Below is a small trained network, with its code and all its weights. Each question gives an input and a class and asks what happens when units are switched off, that is, made to give their printed mean instead of their output.

import numpy as np


def w(rows, s, z=0):
    codes = np.array(rows[::2]) - 128.0
    scale = np.full(codes.shape[1], s)
    scale[-1] = z or s
    return codes * scale


def norm(h):
    return h / np.sqrt((h * h).mean(-1, keepdims=True) + 1e-5)


def f(y):
    return y / 2 * (1 + np.tanh(0.7978845608 * (y + 0.044715 * y**3)))


def log_softmax(a):
    a = a - a.max(-1, keepdims=True)
    return a - np.log(np.exp(a).sum(-1, keepdims=True))


def net(x, mask):
    res = np.array(x, float).reshape(1, 5) / 4 @ E
    u = 0
    for l in range(2):
        y = f(norm(res) @ A[l][:, :-1].T + A[l][:, -1])
        res = res + np.where(mask[u : u + 8], y, B[l][:, -1]) @ B[l][:, :-1]
        u += 8
    return log_softmax(norm(res)[-1] @ U[:, :-1].T + U[:, -1])


A, B = {}, {}
E = w([
[175,221,110,157,168,203,123,82,110,161,105],'x0',
[142,73,168,215,187,111,118,152,144,189,140],'x1',
[122,126,137,129,125,191,129,139,174,93,161],'x2',
[119,167,86,142,135,81,2,140,135,97,158],'x3',
[104,91,108,123,129,163,94,109,128,120,74],'x4',
],0.0092)
A[0] = w([
[131,207,115,42,73,84,161,131,156,118,79,137],'L0N1',
[170,216,197,99,148,63,190,180,90,110,239,65],'L0N2',
[30,51,73,148,151,179,97,59,88,98,51,63],'L0N3',
[129,135,120,87,126,25,125,68,62,197,66,3],'L0N4',
[70,153,163,131,163,220,134,169,254,47,161,26],'L0N5',
[167,217,133,171,131,171,111,117,150,98,57,87],'L0N6',
[109,107,197,151,88,150,232,143,85,111,76,156],'L0N7',
[105,44,148,86,132,77,180,132,153,47,143,57],'L0N8',
],0.0072,0.0035)
B[0] = w([
[90,114,146,143,225,169,118,209,104,160,171,222],'L0N1',
[42,62,18,236,127,140,196,69,210,66,57,207],'L0N2',
[46,133,58,238,148,94,254,91,215,79,129,200],'L0N3',
[229,43,30,95,94,172,110,95,167,92,214,181],'L0N4',
[202,93,34,88,127,50,124,76,92,189,141,205],'L0N5',
[103,109,151,158,37,71,152,151,86,121,137,218],'L0N6',
[166,213,172,49,177,58,81,82,178,134,123,255],'L0N7',
[114,120,146,173,51,163,85,97,44,155,97,214],'L0N8',
],0.0091,0.0048)
A[1] = w([
[174,95,153,215,202,105,107,187,169,225,89,38],'L1N1',
[118,70,170,184,26,87,154,161,2,121,150,129],'L1N2',
[136,164,99,171,129,66,6,168,167,46,136,106],'L1N3',
[208,194,109,204,154,187,165,80,73,101,137,5],'L1N4',
[247,44,51,91,85,180,136,100,153,139,187,48],'L1N5',
[61,204,34,26,109,197,140,167,107,96,100,76],'L1N6',
[114,221,106,136,156,53,59,95,117,134,145,128],'L1N7',
[184,204,131,171,115,176,147,129,99,141,85,2],'L1N8',
],0.0075,0.0034)
B[1] = w([
[114,132,69,72,161,159,98,207,90,38,203,241],'L1N1',
[140,205,93,143,87,201,95,122,106,181,103,222],'L1N2',
[210,186,234,77,130,155,210,67,152,137,71,253],'L1N3',
[101,72,119,141,2,78,62,136,131,100,96,205],'L1N4',
[242,86,78,138,160,80,65,88,79,225,164,218],'L1N5',
[168,75,143,193,194,104,80,193,122,114,188,229],'L1N6',
[52,56,115,69,137,125,199,114,141,192,106,208],'L1N7',
[89,51,194,104,34,108,87,129,120,129,91,157],'L1N8',
],0.0086,0.0045)
U = w([
[228,65,67,106,120,100,105,78,115,148,157,183],'0',
[69,115,80,204,133,132,186,94,198,58,102,197],'1',
[163,169,234,40,165,139,155,96,158,131,86,212],'2',
[99,112,176,149,3,146,57,147,72,148,91,6],'3',
[121,109,130,120,207,169,93,228,75,78,209,44],'4',
[97,165,96,133,164,155,135,96,110,202,132,161],'5',
],0.016,0.0025)

Each question gives the input, the list of numbers given to net, and the class t.
The units are the neurons (one row each of A and B). Each row of codes is followed by its name. A weight is (code - 128) times the scale printed after its matrix; where a second scale follows, it is the last column's (A, B and U).
mask holds one flag per neuron, layer by layer. A switched-off neuron (its flag False) gives its mean, the last column of its row in B, instead of its output. The means were averaged over made-up inputs and are rounded, as every weight is.
A unit's drop is (log p(t) with every unit on - log p(t) with that unit switched off) / (log p(t) with every unit on - log p(t) with every unit switched off).
The circuit of an input: a set's keep is (log p(t) with only the set's units on - log p(t) with every unit switched off) / (log p(t) with every unit on - log p(t) with every unit switched off). Starting from the 12 units with the biggest drops (on a tie, the unit counted first), units are removed one at a time, each time the one whose removal leaves the highest keep (on an exact tie, the one counted first), for as long as the keep stays at least 0.8.
units of the circuit, in order: the units of the circuit, biggest drop first
unit that matters most: the unit with the biggest drop
top k neurons: the k neurons with the biggest drops, biggest first
k most important neurons of layer l: the k neurons of layer l with the biggest drops, biggest first
input [2,-6,-6,-6,-7], class 1: units of the circuit, in order => L0N2
input [-3,-8,-2,-7,3], class 4: 2 most important neurons of layer 1 => L1N6, L1N3
input [2,3,7,-1,6], class 0: top 3 neurons => L0N5, L1N5, L0N2
input [0,6,8,2,-3], class 0: top 2 neurons => L0N5, L1N5
input [-1,-7,-3,7,6], class 2: 3 most important neurons of layer 1 => L1N3, L1N1, L1N7
input [-1,-7,5,7,-8], class 1: top 2 neurons => L0N2, L0N7
input [8,-4,-4,0,6], class 3: 2 most important neurons of layer 0 => L0N2, L0N6
input [-5,-7,-4,-6,3], class 4: top 3 neurons => L0N1, L1N6, L1N3
input [-7,-7,2,-5,-5], class 3: 2 most important neurons of layer 0 => L0N8, L0N3
input [6,-6,-7,-6,-2], class 0: 2 most important neurons of layer 0 => L0N4, L0N8
input [-7,6,6,-3,6], class 3: 2 most important neurons of layer 0 => L0N8, L0N4
input [-7,-1,2,1,6], class 3: 2 most important neurons of layer 0 => L0N8, L0N2
input [-6,6,1,-2,5], class 3: top 4 neurons => L0N8, L0N1, L0N2, L1N2
input [2,7,-3,4,-6], class 4: units of the circuit, in order => L1N1
input [8,-5,-7,0,-2], class 3: top 3 neurons => L0N6, L1N4, L0N5
input [-2,-5,3,-1,-5], class 1: top 2 neurons => L0N2, L1N1
input [7,-6,6,-4,-1], class 3: top 4 neurons => L0N4, L1N4, L1N8, L0N6
input [3,2,1,-7,-4], class 2: top 2 neurons => L0N7, L0N3
input [7,8,-2,2,8], class 1: 2 most important neurons of layer 0 => L0N3, L0N1
input [1,-2,3,-7,6], class 2: unit that matters most => L0N7
input [3,-4,-1,8,6], class 2: top 2 neurons => L1N3, L0N2
